Below is a small trained network, with its code and all its weights. Each question gives an input and a class and asks what happens when units are switched off, that is, made to give their printed mean instead of their output.

import numpy as np


def w(rows, s, z=0):
    codes = np.array(rows[::2]) - 128.0
    scale = np.full(codes.shape[1], s)
    scale[-1] = z or s
    return codes * scale


def f(y):
    return np.maximum(y, 0)


def log_softmax(a):
    a = a - a.max(-1, keepdims=True)
    return a - np.log(np.exp(a).sum(-1, keepdims=True))


def net(x, mask):
    res = np.array(x, float).reshape(1, 8) / 4 @ E
    y = f(res @ A[0][:, :-1].T + A[0][:, -1])
    res = res + np.where(mask, y, B[0][:, -1]) @ B[0][:, :-1]
    return log_softmax(res[-1] @ U[:, :-1].T + U[:, -1])


A, B = {}, {}
E = w([
[52,206,204,210,230],'x0',
[87,180,146,140,137],'x1',
[105,168,185,65,148],'x2',
[167,2,164,143,167],'x3',
[251,151,185,95,121],'x4',
[203,135,102,157,189],'x5',
[91,48,228,175,53],'x6',
[163,217,129,166,55],'x7',
],0.0088)
A[0] = w([
[143,85,64,30,33,216],'n0',
[128,164,71,143,210,253],'n1',
[143,244,191,179,43,244],'n2',
[82,191,85,148,88,134],'n3',
[120,53,203,202,80,189],'n4',
[131,22,137,149,179,252],'n5',
[137,163,246,98,134,169],'n6',
],0.011,0.0041)
B[0] = w([
[191,39,56,86,77,252],'n0',
[107,254,21,109,214,197],'n1',
[168,169,170,125,63,238],'n2',
[102,206,155,177,13,189],'n3',
[131,32,179,216,153,210],'n4',
[83,60,92,179,205,216],'n5',
[199,156,253,63,183,196],'n6',
],0.0075,0.015)
U = w([
[199,163,66,169,162,75],'0',
[125,44,140,251,166,48],'1',
[189,58,49,71,112,147],'2',
[86,139,102,93,254,250],'3',
[196,123,255,69,159,82],'4',
[109,202,125,199,74,185],'5',
],0.0094,0.0016)

Each question gives the input, the list of numbers given to net, and the class t.
The units are the neurons (one row each of A and B). Each row of codes is followed by its name. A weight is (code - 128) times the scale printed after its matrix; where a second scale follows, it is the last column's (A, B and U).
mask holds one flag per neuron, in row order. A switched-off neuron (its flag False) gives its mean, the last column of its row in B, instead of its output. The means were averaged over made-up inputs and are rounded, as every weight is.
A unit's drop is (log p(t) with every unit on - log p(t) with that unit switched off) / (log p(t) with every unit on - log p(t) with every unit switched off).
The circuit of an input: a set's keep is (log p(t) with only the set's units on - log p(t) with every unit switched off) / (log p(t) with every unit on - log p(t) with every unit switched off). Starting from all 7 units, units are removed one at a time, each time the one whose removal leaves the highest keep (on an exact tie, the one counted first), for as long as the keep stays at least 0.8.
circuit, biggest first: the units of the circuit, biggest drop first
k most important neurons: the k neurons with the biggest drops, biggest first
drop of u: that unit's drop, to one decimal
input [-8,-4,4,5,-6,0,4,-7], class 1: circuit, biggest first	[n5]
input [-1,5,4,-3,-3,-2,4,-4], class 4: 3 most important neurons	[n1, n5, n6]
input [7,-2,-3,-1,5,4,-1,-1], class 3: circuit, biggest first	[n1, n0]
input [-4,7,2,2,1,-2,-7,8], class 5: 2 most important neurons	[n3, n2]
input [2,-8,-6,5,2,7,-5,-5], class 3: circuit, biggest first	[n1, n5]
input [-2,-1,0,-8,2,8,-2,7], class 5: 2 most important neurons	[n3, n2]
input [7,-3,5,4,-6,-1,-1,6], class 5: circuit, biggest first	[n5, n0]
input [1,8,3,2,2,4,-6,8], class 5: 3 most important neurons	[n0, n2, n3]
input [6,2,-7,8,6,3,-4,-1], class 3: drop of n1	0.5
input [5,8,7,6,-4,-7,6,7], class 4: drop of n6	0.4
input [0,6,2,-5,4,8,8,5], class 4: drop of n6	0.3
input [7,-6,1,7,-5,-5,-4,4], class 3: drop of n1	0.3
